(in the rows, 128 means zero)
Each row of numbers belongs to one of the nodes below and depends on some of the facts about them. Some rows are named. Which node is each other row?

Known rows:
[103 123 117 149 128 118  89 139 151 106 109  82 134  86 164 138 149 149
 127  64 157 125 107 130 166 165 147 157 171  29 147]: pamel
[150 101 127 104 150  61 142 123 108 143 132  92 125 145  99  92  94 115
 108 104 139  82 148  90 152 103 123 123 100 153  73]: bruplibram
[131 118 138 143 105 158 130 111 117 157 122 116 161 144 151 130 123 124
 141 122 157 126 142 123 112 101 139 134 124 139 128]: dabridi
[121 156 106 125 125 123 134 122 143  96 139 103 110 146 113 121 120  99
 126 131 134 116 125 117 160 123 135 126 131 173  90]: pasko
[159 123  80 118 134 157  82 103 136 129  12 106 143 132  71 116 135 135
 118 114  86 123 120 184  94 180  43 107 134  92 217]: kletrafes
[129 125 154 123 133 106 197 178 144 110 141 127 142 149 151 156 144 114
 154 155 103 125 129 170 127 119 177 137 126 144 195]: desur
[134 123 135 130 154 132 143 140 133  87 157 157 152 113 159 150 132 134
 136 157 120 144 162 212 143 112 152 110 108 133 129]: tradi
[122 158 130 154 109 150 140 120 113  98 119 136 124 120 123  82  85 146
  86  80 119 170  97  90 191 129 145 108 124 103 167]: mefles
[173 125 146 112 122 108 163 144  97 104 117 126 112 154 110 126 104 151
  56  83 140 110 133  45 173  66 127  83 139 114  90]: simor
[127 123 148 132 126 103 182 162 141 120 147 120 137 144 146 151 146 121
 139 147 103 126 112 142 122 135 162 138 126 144 179]: driklilo
[ 82 163 130  46 123 143 129 123 117 167 153 186 121  98 147 171 125 127
 166 142 103 146 139   9 112 186 102 136  94  85  92]: kliplen
[131 114 127 144 147 125 116 115 129 108 170 143 135 101 146 139 130 147
 118 144 121 147 140 160 135 138 128 115 110 134  98]: gasto
[130 114 137 140 122 102 163 142 139 135 145 111 127 141 131 141 152 132
 128 142  97 124 101 115 113 153 138 139 129 148 169]: flodum
[108 151 110 174 126 153  91  84 153  91 190 139 132 117 132  92 134 127
 101 169 101 171 106 170 182 150 142 127  90 204 107]: braplos
[ 87 164  99 160 125 142 118 101 140 109 130 108 124 111 123  71  86 105
 146 113 119 158  98 148 168 168 146 148 106 146 160]: plestin
[119 140 113 138 133 131 134 123 120 118 103 114 129 108 128 104  95 129
 143  93 127 143 119 135 139 155 128 128 124  90 164]: tivage
[ 68 173 128 129 115 148  84 119 155 142 156 161 105 134 109  70 131  96
 120 164 115 153  97 133 172 136 150 164 119 183 125]: gretok
[176 104 107 123 107 181  81  92 131 169  33 108 174 166  99 139 167 128
 118 148 115 108 142 171  68 124  56 113 132 139 180]: stenil
[126  96 130 155 139 116  62 132 161  96 164 107 141  81 181 175 198 172
  96 114 149 126 129 159 161 152 137 141 160  67  84]: bagi
[127 125 152 123 132 108 196 172 144 110 141 127 144 149 150 158 146 114
 154 152 103 124 128 171 123 120 175 137 127 144 194]: stikli

Some facts about the nodes:
(babraflam, Ξ, 78); (bagi, Ξ, 154); (beflu, Ξ, 154)
(betu, Ξ, 154); (bomo, Ξ, 78); (bota, Ξ, 78)
(braplos, Ξ, 154); (breklin, Ξ, 21); (brifisu, Ξ, 302)
(brotrek, Ξ, 951); (brotretim, Ξ, 78); (bruplibram, Ξ, 302)
(brutu, Ξ, 951); (bruvom, Ξ, 302); (dabridi, Ξ, 951)
(daviskan, Ξ, 374); (degu, Ξ, 951); (desten, Ξ, 302)
(desur, Ξ, 21); (digi, Ξ, 154); (dovil, Ξ, 78)
(dradrin, Ξ, 374); (draneflum, Ξ, 951); (drapaklu, Ξ, 154)
(dratrok, Ξ, 951); (dribraplim, Ξ, 21); (driklilo, Ξ, 21)
(dripi, Ξ, 78); (driris, Ξ, 154); (droduk, Ξ, 951)
(droko, Ξ, 374); (drorol, Ξ, 78); (drukonen, Ξ, 302)
(drutusin, Ξ, 302); (famok, Ξ, 154); (fastik, Ξ, 951)
(feful, Ξ, 374); (feplim, Ξ, 951); (flidum, Ξ, 302)
(flili, Ξ, 78); (flodum, Ξ, 21); (flunom, Ξ, 374)
(fotrin, Ξ, 302); (fugran, Ξ, 78); (fuplor, Ξ, 154)
(gagaklir, Ξ, 302); (gaki, Ξ, 302); (gasto, Ξ, 154)
(gastum, Ξ, 302); (gatos, Ξ, 374); (gevol, Ξ, 21)
(godil, Ξ, 374); (gokluron, Ξ, 951); (grabrel, Ξ, 21)
(graler, Ξ, 951); (gratra, Ξ, 154); (gretok, Ξ, 78)
(gristos, Ξ, 951); (gritetril, Ξ, 21); (grose, Ξ, 302)
(gruvar, Ξ, 302); (gufo, Ξ, 21); (kana, Ξ, 302)
(kazu, Ξ, 154); (kelum, Ξ, 374); (kigom, Ξ, 302)
(kimis, Ξ, 951); (klalil, Ξ, 302); (klatre, Ξ, 154)
(kletrafes, Ξ, 374); (kliplen, Ξ, 78); (klostem, Ξ, 21)
(kobrel, Ξ, 78); (komum, Ξ, 154); (lakle, Ξ, 302)
(leku, Ξ, 78); (leme, Ξ, 21); (lenos, Ξ, 374)
(lesi, Ξ, 154); (liskagi, Ξ, 21); (liva, Ξ, 374)
(logra, Ξ, 951); (mefles, Ξ, 374); (metru, Ξ, 374)
(mezar, Ξ, 951); (modron, Ξ, 374); (morum, Ξ, 78)
(muda, Ξ, 374); (mufodren, Ξ, 951); (musistu, Ξ, 951)
(negil, Ξ, 154); (nukim, Ξ, 154); (nuklo, Ξ, 154)
(nusal, Ξ, 374); (pabo, Ξ, 951); (pamel, Ξ, 374)
(panul, Ξ, 302); (papife, Ξ, 302); (pasko, Ξ, 302)
(pazul, Ξ, 302); (pepotra, Ξ, 78); (peva, Ξ, 951)
(planeski, Ξ, 951); (plemire, Ξ, 302); (plestin, Ξ, 374)
(plibigrim, Ξ, 374); (plifen, Ξ, 951); (plosta, Ξ, 78)
(ploste, Ξ, 302); (plupa, Ξ, 302); (poflum, Ξ, 154)
(poski, Ξ, 302); (puvuk, Ξ, 302); (rarak, Ξ, 78)
(rasto, Ξ, 78); (resa, Ξ, 78); (retri, Ξ, 154)
(ribe, Ξ, 21); (ritrazom, Ξ, 951); (rudres, Ξ, 302)
(rudrok, Ξ, 78); (ruzadri, Ξ, 154); (satri, Ξ, 78)
(senik, Ξ, 374); (siklum, Ξ, 78); (simor, Ξ, 302)
(siplu, Ξ, 951); (siven, Ξ, 78); (skabun, Ξ, 374)
(skadi, Ξ, 951); (skaskun, Ξ, 78); (skepen, Ξ, 951)
(skeskir, Ξ, 154); (skeskor, Ξ, 302); (skider, Ξ, 302)
(skivir, Ξ, 154); (skofus, Ξ, 21); (skolel, Ξ, 302)
(stefli, Ξ, 78); (stenil, Ξ, 951); (stete, Ξ, 78)
(stikli, Ξ, 21); (stoflil, Ξ, 374); (stopabros, Ξ, 154)
(sume, Ξ, 951); (tades, Ξ, 21); (tase, Ξ, 21)
(tatuzes, Ξ, 951); (tebim, Ξ, 78); (tigin, Ξ, 78)
(tipum, Ξ, 78); (tivage, Ξ, 374); (tobro, Ξ, 951)
(tradi, Ξ, 154); (trasas, Ξ, 302); (tregrilok, Ξ, 78)
(trevoti, Ξ, 78); (tutul, Ξ, 951); (veflonom, Ξ, 374)
(veplon, Ξ, 154); (vigrur, Ξ, 21); (vistem, Ξ, 21)
(visti, Ξ, 302); (vobobram, Ξ, 154); (vogre, Ξ, 302)
(vomum, Ξ, 21); (vusures, Ξ, 78); (zafusta, Ξ, 154)
(zatri, Ξ, 21); (zazolo, Ξ, 302); (zifupor, Ξ, 374)
(zisti, Ξ, 154); (zubime, Ξ, 21); (zufluk, Ξ, 374)
(babraflam, Ω, gokluron); (bagi, Ω, visti); (beflu, Ω, veflonom)
(betu, Ω, skofus); (bomo, Ω, brotrek); (bota, Ω, negil)
(braplos, Ω, brotretim); (breklin, Ω, ploste); (brifisu, Ω, planeski)
(brotrek, Ω, vistem); (brotretim, Ω, betu); (bruplibram, Ω, vusures)
(brutu, Ω, kliplen); (bruvom, Ω, plibigrim); (dabridi, Ω, resa)
(daviskan, Ω, desten); (degu, Ω, lenos); (desten, Ω, vogre)
(desur, Ω, tradi); (dovil, Ω, brutu); (dradrin, Ω, stikli)
(draneflum, Ω, retri); (drapaklu, Ω, babraflam); (dratrok, Ω, pamel)
(driklilo, Ω, plifen); (dripi, Ω, flili); (driris, Ω, skolel)
(droduk, Ω, mezar); (droko, Ω, graler); (drorol, Ω, tigin)
(drukonen, Ω, bomo); (drutusin, Ω, flidum); (famok, Ω, dribraplim)
(fastik, Ω, skeskir); (feplim, Ω, stefli); (flidum, Ω, kimis)
(flili, Ω, skider); (flodum, Ω, tase); (flunom, Ω, musistu)
(fotrin, Ω, bagi); (fugran, Ω, simor); (fuplor, Ω, siplu)
(gasto, Ω, daviskan); (gastum, Ω, flodum); (gatos, Ω, tutul)
(godil, Ω, mefles); (gokluron, Ω, sume); (grabrel, Ω, nuklo)
(graler, Ω, driklilo); (gratra, Ω, bota); (gretok, Ω, papife)
(gristos, Ω, kletrafes); (gritetril, Ω, gatos); (grose, Ω, fugran)
(gruvar, Ω, zisti); (gufo, Ω, gristos); (kana, Ω, plemire)
(kazu, Ω, drukonen); (kelum, Ω, grose); (kigom, Ω, skepen)
(kimis, Ω, flunom); (klalil, Ω, tebim); (klatre, Ω, godil)
(kliplen, Ω, kigom); (klostem, Ω, kazu); (kobrel, Ω, fotrin)
(komum, Ω, rarak); (lakle, Ω, rudres); (leku, Ω, zifupor)
(leme, Ω, dovil); (lesi, Ω, leme); (liskagi, Ω, vigrur)
(logra, Ω, bruvom); (mefles, Ω, lakle); (metru, Ω, vobobram)
(mezar, Ω, gritetril); (modron, Ω, desur); (morum, Ω, gretok)
(muda, Ω, metru); (mufodren, Ω, tades); (musistu, Ω, kobrel)
(negil, Ω, puvuk); (nuklo, Ω, poflum); (nusal, Ω, zazolo)
(pabo, Ω, driris); (pamel, Ω, ribe); (papife, Ω, ritrazom)
(pasko, Ω, peva); (pazul, Ω, plupa); (pepotra, Ω, plosta)
(peva, Ω, rudrok); (planeski, Ω, rasto); (plemire, Ω, modron)
(plestin, Ω, skabun); (plibigrim, Ω, breklin); (plifen, Ω, famok)
(plosta, Ω, vomum); (ploste, Ω, klostem); (plupa, Ω, dradrin)
(poflum, Ω, skeskor); (poski, Ω, feplim); (puvuk, Ω, logra)
(rarak, Ω, pabo); (rasto, Ω, drutusin); (resa, Ω, gufo)
(retri, Ω, fastik); (ribe, Ω, nusal); (ritrazom, Ω, braplos)
(rudres, Ω, stopabros); (rudrok, Ω, plestin); (ruzadri, Ω, skadi)
(satri, Ω, tivage); (senik, Ω, stete); (siklum, Ω, ruzadri)
(simor, Ω, tobro); (siplu, Ω, tipum); (skabun, Ω, morum)
(skepen, Ω, veplon); (skeskir, Ω, skivir); (skeskor, Ω, siklum)
(skider, Ω, tatuzes); (skivir, Ω, bruplibram); (skofus, Ω, zatri)
(skolel, Ω, lesi); (stefli, Ω, gastum); (stete, Ω, draneflum)
(stikli, Ω, fuplor); (stoflil, Ω, kelum); (stopabros, Ω, stoflil)
(sume, Ω, kana); (tatuzes, Ω, pazul); (tebim, Ω, pasko)
(tigin, Ω, drapaklu); (tipum, Ω, drorol); (tivage, Ω, siven)
(tobro, Ω, senik); (tradi, Ω, droko); (trasas, Ω, zubime)
(tutul, Ω, degu); (veflonom, Ω, grabrel); (veplon, Ω, pepotra)
(vigrur, Ω, zufluk); (vistem, Ω, gaki); (visti, Ω, dratrok)
(vobobram, Ω, trasas); (vogre, Ω, poski); (vomum, Ω, mufodren)
(vusures, Ω, muda); (zafusta, Ω, klatre); (zatri, Ω, zafusta)
(zazolo, Ω, liskagi); (zifupor, Ω, liva); (zisti, Ω, gratra)
(zubime, Ω, beflu); (zufluk, Ω, digi)

Name these rows:
No name comes twice in this set of rows, the named rows included.
[160  83 162 134 119 116 141 108  88 190 122 113 170 150 139  96  99 142
 107  97 156 108 149  88 122  74 135 124  96 128 118] : fastik
[135  77 127 135 172  65 103  95 116 155 184 117 151 105 128  80 106 135
 124 141 119 116 149 166 134 146 125 136  61 163  78] : vobobram
[169 131 148 115 116 119 163 143 103  97 121 130 112 152 112 131 110 150
  54  86 138 117 128  43 181  69 129  82 146 118  94] : grose
[168  99 174 138 101 145 152 122  83 165 117 133 161 152 145 121 109 162
  80  88 155 125 142  63 135  60 138 103 118 107 125] : tobro
[119  99 144 149 117  90 124 161 166 124 150  81 129 122 167 172 200 151
 110 115 127 109  88 110 137 162 154 164 171  90 151] : ribe
[148 115 148 137 132 108 156 133  85 129 104 131 131 115 124  87  70 166
  85  55 132 141 120  71 165 112 132 100 117  62 153] : senik
[128  84 121 137 172  72 101  93 124 152 186 116 148 101 128  84 110 127
 129 149 119 119 147 172 131 157 126 139  61 169  82] : beflu
[153 156 132 131 107 140 149 129 120  85 128 126 108 158 108 121 116 135
  61 105 130 129 115  61 192  84 136  90 143 149 103] : lakle
[120 142 123  91 100 175 147  87 108 169 142 129 173 119 177 179 116 125
 180 126 130 138 152  27  97 164 109 126  81 115  99] : skepen
[171 100 107 115 123 128 114 121 152 148  56 107 142 165  82 159 193 137
 107 163  54 108 104 151  67 184  47 116 132 143 220] : tades
[117  93 130 136 143  54 153 125 137 169 167  88 136 140 123  95 125 109
 147 143 102 105 104 125 115 168 144 165  87 178 146] : grabrel
[134 124 133 129 104 166 130 102 116 159 118 118 165 140 153 146 126 126
 148 128 145 128 144 100 104 122 121 130 111 130 125] : mufodren
[135 117 125 164 147 126 124 116 123 108 176 147 113  95 141 139 124 150
 133 146 129 152 135 161 109 133 127 112 121 137  91] : zisti
[121 127 132 117 119 107 175 133 134 138 166 121 133 129 147 164 143 132
 147 138  91 131 105  67 110 180 131 136 109 135 150] : vomum
[122 159 101  76 126 126 154 113 122 108 142 118 124 126 135 179 114 112
 156 124 121 117 143  34 132 161 104 111 109 129  69] : skolel

The same nodes again, as new rows of numbers:
Named rows:
[129 124 137 108 174 107 146 154 107 151  64  93 189 147 105 145 118 129
 117  90 154 146 159 123 113 215 133 148 101 136 138 116]: brotretim
[113 149 127 129 115 122 128 132 134 122 136 126 138 129 116 122 129 131
 126 140 139 130 141 120 128 124 127 121 123 133 135 149]: feful
[106 155 130 111 160 105 144 154  91 138  77  97 170 145 102 157 123 123
 119 108 183 136 138 130 120 194 139 150 107 105 123 165]: ritrazom
[ 49 126  91 155 137 149 128  78 126 127 139 114 106 142 183 118  85 211
 145  99 154 146 117 143 150 102  98 118  75 130 114 129]: bagi
[141  93 141 129 142 122 131 121 151 131 154 121 106 134 128 105 140 105
 117 127 101 121 133 111 136 123 118 147 144 153 154  75]: siklum
[142 107 141 132 139 111 136 122 140 134 162 120  76 133 127 105 147  99
 127 131 135  97 112 117 145 108 125 141 162 121 131  97]: skeskor
[119 104 150 117 183 100 142 140 132 138 112  90 124 146 113 114 139  90
 112 116 129 112 143 113 132 187 124 179 134 134 160  79]: fugran
[219 143 104 135 118 165 111  96  82 154 109 124  97  77 132 144 143 112
 113 137 134 149 176 145 113  70 129 152 165 172 132 176]: kazu
[ 83 156 142 118 166  94 142 149 122 126 107  85 131 144 101 121 136  93
 117 134 161 105 145 118 131 191 127 174 123 111 151 142]: stoflil
[154 120 128 128 123 122 136 129 124 143 134 131 124 130 124 130 131 134
 132 115 149 126 124 125 130 115 132 109 138 127 112 125]: vogre
[151 104 131 124 132 129 131 130 137 140 126 129 149 133 125 125 126 135
 121 113 115 145 145 119 123 133 126 121 122 155 140  98]: leku
[ 85 164 137 114 164  94 143 155 110 131  84  86 157 145  97 134 128 109
 119 125 172 118 152 122 123 204 132 163 111 109 143 156]: godil
[154 101 138 125 125 123 115 158 137 129 120 174 135 129 122 125 132 128
 145 146 136 112 124 131 127  93 177  91 146 118 118 110]: pazul
[128 136 126 128 122 124 130 129 121 125 138 130 128 132 121 134 132 126
 123 130 144 132 125 124 131 116 132 124 128 123 126 145]: dabridi
[ 95 117 106 144 133 126 138 101 132 148 143 117 122 147 152 110 101 192
 143  95 177 139 133 125 146 102 114  95  98 137 111 119]: drutusin
[ 76 103  99 149 137 139 135  90 148 148 141 111 146 154 163 101  86 219
 135  82 151 167 156 119 143 111 100  97  68 173 135  91]: kobrel
[ 96 143 134 114 181 112 139 143  90 130  68  91 134 136 124 156 122 106
 123 112 153 115 118 145 124 208 131 183 117  87 123 143]: klatre
[ 92 135 139 118 184 110 138 138 101 124  88  91 109 135 128 143 130  91
 122 121 145 101 111 140 131 195 127 194 128  88 131 129]: stopabros
[ 97 131 145 122 174  96 140 138 121 122 135  92  92 144 111 117 147  75
 113 137 153  94 118 118 144 162 127 186 145 103 151 120]: tobro
[149 119 130 127 129 118 135 132 125 142 131 129 123 132 123 126 131 133
 133 116 150 122 124 125 131 118 134 113 138 123 115 123]: gagaklir

Which node is each row?
No name comes twice in this set of rows, the named rows included.
[114 114 136 134 145 130 125 110 132 111 157 121  57 121 147 118 144  85
 124 146 101  95  92 133 145 116 116 174 156 106 136 105] : poflum
[216 166 105 135 100 151 115 106  97 160 121 118 125  82 102 123 149 117
 107 148 156 157 218 123 110  65 129 133 160 199 151 196] : plibigrim
[ 84 134 107 141 126 130 132 106 127 129 148 120 127 143 143 120 109 175
 131 113 165 144 130 125 144 102 117 111  96 134 125 140] : planeski
[ 95 117 145 129 175 114 131 120 125 111 140  99  54 130 140 115 146  67
 119 145 115  80  95 132 147 152 117 204 156  94 145 100] : retri
[237 133 111 132 116 143 124 109  92 175 118 123 113  92 112 128 147 118
 116 122 166 146 190 128 116  67 137 122 172 179 128 162] : drukonen
[ 85 128 106 143 135 145 126  97 122 125 132 122 107 132 165 129 104 170
 138 113 137 135 112 143 141 113 111 129 100 121 116 130] : digi
[129 108 134 129 128 143 102 151 130 105 111 184 123 118 142 137 127 121
 144 165 101 111 105 149 125  96 175 117 140 103 122 119] : tradi
[109 118 112 140 132 125 137 110 131 147 140 120 123 144 144 115 109 179
 140  98 170 136 131 125 142 106 120  99 109 133 112 120] : brifisu
[154 105 129 125 126 132 131 128 137 140 129 131 151 131 125 126 126 139
 121 112 113 148 144 118 122 128 123 115 124 157 137 100] : stefli
[140 137 131 119  72 143 143 121 130  99 161 145 134 124 142 176 127 127
 131 107  71 142  34 138 122 146  90 103 123  82  79 141] : driris
[156 101 139 126 125 124 114 160 138 127 119 179 136 130 122 122 132 128
 147 148 134 111 124 132 127  91 180  90 148 116 118 109] : plupa
[ 97 116 145 131 171 115 130 117 128 110 148 102  46 129 142 111 148  64
 119 148 108  78  92 131 149 143 116 203 160  95 148  96] : skeskir
[120 130 143 113 180  91 151 151 104 150  87  88 134 148 106 132 132 104
 125 103 180 106 133 125 130 195 138 160 132 100 124 123] : lakle
[ 48 149  98 150 118 131 132  97 143 131 151 110 135 148 149 102  95 205
 138 114 169 149 151 122 146 104 104 100  74 149 132 144] : nusal
[137 135 130 121  87 141 138 120 125 105 151 141 130 123 142 167 127 127
 130 111  84 137  53 139 124 139 100 112 124  89  89 139] : komum

